Each row has a name. Each piece below is followed by the name of the row it came from, unless a question asks for something else. Each question is about the rows just above it. Some pieces are copies with a little noise.

z242: [165  79 145 160 155 176 101 145 161 124  99 136 126 165 137 161 179 109
  92 149 144  96 165 116 175 150 104]
z926: [171 172 134 177 176 150 139  90 100  99 164 161 129  97 123 101 109 119
  99 104 173 133 106 174  87 179 161]
z351: [171 164 134 177 176 150 139  90 100  99 164 161 129  97 123 101 109 119
  99 104 173 133 106 174  87 179 161]
z877: [178 140  78 155 132 118 149  97 145  80 137  84 162 170  88  92 150 142
 150 125 124 111 121 177  95 136 132]
z392: [161 118 135 166  77 149 136  86 160 148 123 141  95 104 131 117 146 121
 135 105 100 162  96 125 139 124 115]
z855: [175 116 120 109 163 112 100  88  91 162 159 166 108  91 171 176 105 176
 167 106 129 140 171 177 151 154 171]
Repeated in z392: | [135]
q: [174 117 120 109 163 113 100  87  91 162 159 166 109  93 172 176 105 176
 167 106 129 139 170 177 151 154 171] | z855
Which row holds [171 172 134 177 176 150 139  90 100  99 164 161 129  97 123 101 109 119
  99 104 173 133 106 174  87 179 161]? | z926

z690: [128 110 128 138 104 109 149 122 122 111 130 138 128 140 101 137 146 147
 138 111 128 116 141 104 111 118 109 122 107 122 154 131 136 120 122 121
 158 149]
z644: [109 112 146 138 142 131 135 151 126 120 127 136  98 136 131 129 144 118
 119 127 135 163 114 144 132 119 134 133 121 122 123 131 136 120 149 121
 158 149]
z311: [128 110 128 138 104 109 149 122 122 111 130 138 116 140 101 137 146 147
 138 111 128 116 141 104 111 118 109 122 107 111 119 116 124 144 122 117
 193 137]
q: [110 112 146 138 144 131 135 151 127 118 128 136  99 136 132 129 145 119
 119 126 137 163 116 146 131 118 134 134 120 121 122 132 135 120 149 122
 158 147] | z644
q: [128 110 128 138 104 109 149 122 122 111 130 138 128 140 101 137 146 147
 138 111 128 116 141 104 111 118 109 122 107 122 154 131 136 120 122 121
 158 149] | z690
q: [129 110 128 138 103 108 149 122 122 112 129 138 128 141 101 136 147 147
 138 112 128 115 142 103 111 118 109 122 107 121 155 131 136 120 122 121
 158 149] | z690
Which row holds [127 135 163 114 144 132]? | z644
Where do [109 112 146 138 142 131 135 151 126 120 127 136  98 136 131 129 144 118
 119 127 135 163 114 144 132 119 134 133 121 122 123 131 136 120 149 121
 158 149] appear? | z644

z263: [121 143  80 174 172 143  88]
z248: [147 132  88 150 143 149 105]
z204: [186 129  82 121 111 177 118]
z994: [118 117 121 161 158 120  90]
z55: [162 144  65 150 151 169 102]
z458: [135 145  70 167 163 157  92]
z402: [145 135  77 161 161 147  96]
q: [148 136  77 161 161 145  97] | z402
Repeated in z402: | [161]
Where do [145  70 167 163 157] appear? | z458

z285: [141 123 144 111 152 155 159 135]
z622: [141 117 143 115 142 157 157 135]
z501: [141 145 130  75  75  68 140 140]
z179: [141 123 118 134 103 129 110 145]
z861: [144 132 123 146  92 104 122 144]
z611: [141 105 115 113 131 132 137 124]
z653: [141 119 116 131 107 137 106 146]
z61: [141 100 121 110 157 123 161 129]
z584: [141 101 121 111 156 123 163 130]
z592: [141 131 122 144  93 107 121 143]
q: [143 119 117 132 107 136 106 144] | z653
Which value appears more than once in z861? | [144]
Which row holds [141 105 115 113 131 132 137 124]? | z611
q: [144 131 124 147  92 103 123 143] | z861

z695: [104 147 108 147  88 114 150 149 110 138  96 149 136 111  95 141  95 121
  97 102 165 114 151 140 102 148 135 163 125]
z851: [114 173 122 151 118 114 137 126 111 101 129 182 179 116 108 153 127 152
 114 113 134 110 120 123 122 150 140 126 114]
z155: [115 153 104 146 134 134 146 138 127 150 114 170 133  85 121 141 165  97
  95 102 114  95 151  99 134 152 162 113 105]
z808: [127 145 133 160 119 151 140 129 113  97 109 162 125 132 131 162 137 137
 116 118 167 113 149 104 123 158 151 139 105]
q: [116 169 122 150 115 115 137 127 110 100 129 183 178 115 106 153 128 151
 113 113 134 112 120 121 122 151 142 126 115] | z851
q: [114 173 122 151 118 114 137 126 111 101 129 182 179 116 108 153 127 152
 114 113 134 110 120 123 122 150 140 126 114] | z851
q: [127 145 133 160 119 152 140 129 112  97 110 162 125 132 131 162 137 137
 117 118 167 113 149 104 123 158 150 139 105] | z808
q: [115 153 104 146 134 134 146 138 127 150 114 170 133  85 121 141 165  97
  95 102 114  95 151  99 134 152 162 113 105] | z155
q: [ 95 141  95 121  97 102 165 114 151] | z695

z746: [102 132 122 169 130 124 178 145 119 153]
z129: [ 97  84 190 149 112 134 130  92 162 128]
z189: [135  96 183 141 140 142 132 109 184 139]
z230: [146 158 139 130 105 138 155 158 178 123]
z599: [131 122 146 147 136 130 160 150  98 136]
z353: [138 133 148 164 121 131 152 160  86 148]
[158 139 130 105 138 155] is in which row? | z230
q: [138 133 147 163 121 131 153 160  86 148] | z353
q: [146 158 139 129 105 138 154 158 178 123] | z230

z783: [125 129 127 131 129 129]
z464: [123 128 130 130 132 128]
z804: [124 129 127 127 128 125]
z118: [130 130 130 131 131 128]
z82: [123 128 130 126 127 127]
z427: [ 93 157 130 127 106  93]
z423: [ 99  90 165  69 169 112]
z241: [172  79 123 128 163 176]
The value that z427 holds more than once: | [93]
The value that z783 holds more than once: | [129]

z934: [118 185 141  80 103 191 118 184 112  65  87 148 175 187  69  98 147 175
 123 172  80 128  96 176  63 178 141 194  79 130  76 102 110 150 123  95
 180 146 166 139  67 109 157 183  85 161 187 169 149  64  65 145  97 153]
z995: [137 165  92 187 153 123 129 109  66 138  81  84  92 127  90 162  68 140
 108 132 109 122 132 187 112  95  90  68 130 166  90 114  82 159  83 171
 136  83 109 121  96 190  64 115  66  67 171 128 170 185 187 135 157 140]
z930: [ 76 165 128 137 183 123 102 163 100 124  88 148 123 178  81 107  62 144
 167  97 161 113 127 137 170 189  89 157 131  90  92 151  63 144 115 135
 106 121 113 169 181 118  80  96 110 180  63 109  78 141  87 172 129 104]
z283: [111 106 112 151 127 159 135 132 111 105  98 149 155 162  97 100 139  85
 184 189 168 182 122 118 185 140 119 110  95  83  95  74  89 174 104 183
 145 190 105 166 168 123 107 159 112  94 150 170  68 155  67 118 185 183]
z380: [124  79 165  77  66 104 109 126 155  83 120  97 174 121 115  70  64 163
 182 159 190 173 102 139 187 156 100 174  95 113  97 110  92 139 183 172
 165 161 150 175 168 119 128 183 153 134 174 123 185 162 129 132 157 158]
Where do [ 98 147 175 123 172  80 128  96] appear? | z934
[118 185 140] is in which row? | z283
q: [ 75 164 126 138 185 122 101 162 101 123  87 147 123 180  82 107  65 141
 165  96 162 112 128 137 170 190  89 158 131  89  91 152  64 143 116 135
 107 120 114 167 181 116  79  94 111 181  66 109  79 143  87 170 129 101] | z930
q: [123  81 162  79  69 105 109 128 154  86 121  97 172 123 114  71  66 163
 181 159 191 172 102 138 190 155 101 172  94 113  97 112  93 137 182 170
 165 160 147 175 166 118 128 184 153 133 174 122 185 163 128 135 159 161] | z380
q: [124  79 165  77  66 104 109 126 155  83 120  97 174 121 115  70  64 163
 182 159 190 173 102 139 187 156 100 174  95 113  97 110  92 139 183 172
 165 161 150 175 168 119 128 183 153 134 174 123 185 162 129 132 157 158] | z380
q: [117 184 141  80 104 191 120 185 111  62  86 148 175 187  70  97 147 175
 124 172  78 127  93 177  63 179 141 193  81 131  75 102 109 151 123  96
 180 146 165 137  66 108 159 183  85 162 186 169 147  64  65 145  98 154] | z934

z153: [124  91 145 134 149 177  89 113 177 105 109 129 114 137 122  64 138]
z654: [124  91 145 134 149 177  89 113 177 105 109 129 114 137 137 148 127]
z123: [113 145 160  90 123 121 163 149 181 112 117 101 106 154 123  71 138]
z471: [113 145 160  91 123 122 164 149 181 112 117 101 106 154 123  70 138]
q: [124  91 145 134 149 177  89 113 177 105 109 129 114 137 122  64 138] | z153

z119: [142 142 142 193  65 138 142 150]
z913: [142 180  74 193  65 138 130 150]
z858: [120 122 124 122 131 131 131 126]
q: [120 122 124 122 131 131 131 126] | z858
q: [142 181  74 192  64 139 130 149] | z913
Repeated in z119: | [142]
The row with [142 142 142 193  65 138 142 150] is | z119
q: [142 142 142 193  64 138 142 151] | z119

z581: [ 96 129 129 129 129 129  83]
z431: [ 96 129 129 148 176 129 129]
z130: [154 142 142 100 142  95 100]
Which value appears more than once in z431? | [129]
Repeated in z581: | [129]
Where do [154 142 142 100 142  95 100] appear? | z130
q: [ 96 129 129 148 176 129 129] | z431
q: [ 96 129 129 148 175 129 129] | z431
q: [ 96 129 129 128 128 129  83] | z581

z127: [114 114 113 129 174]
z677: [111 112 108 111 111]
z790: [195 113 195  79 195]
z117: [112 112 108  87  61]
q: [112 111 108  87  61] | z117
q: [114 113 112 129 175] | z127
The value that z677 holds more than once: | [111]
Repeated in z790: | [195]
Which value appears more than once in z117? | [112]
q: [111 113 109 111 111] | z677

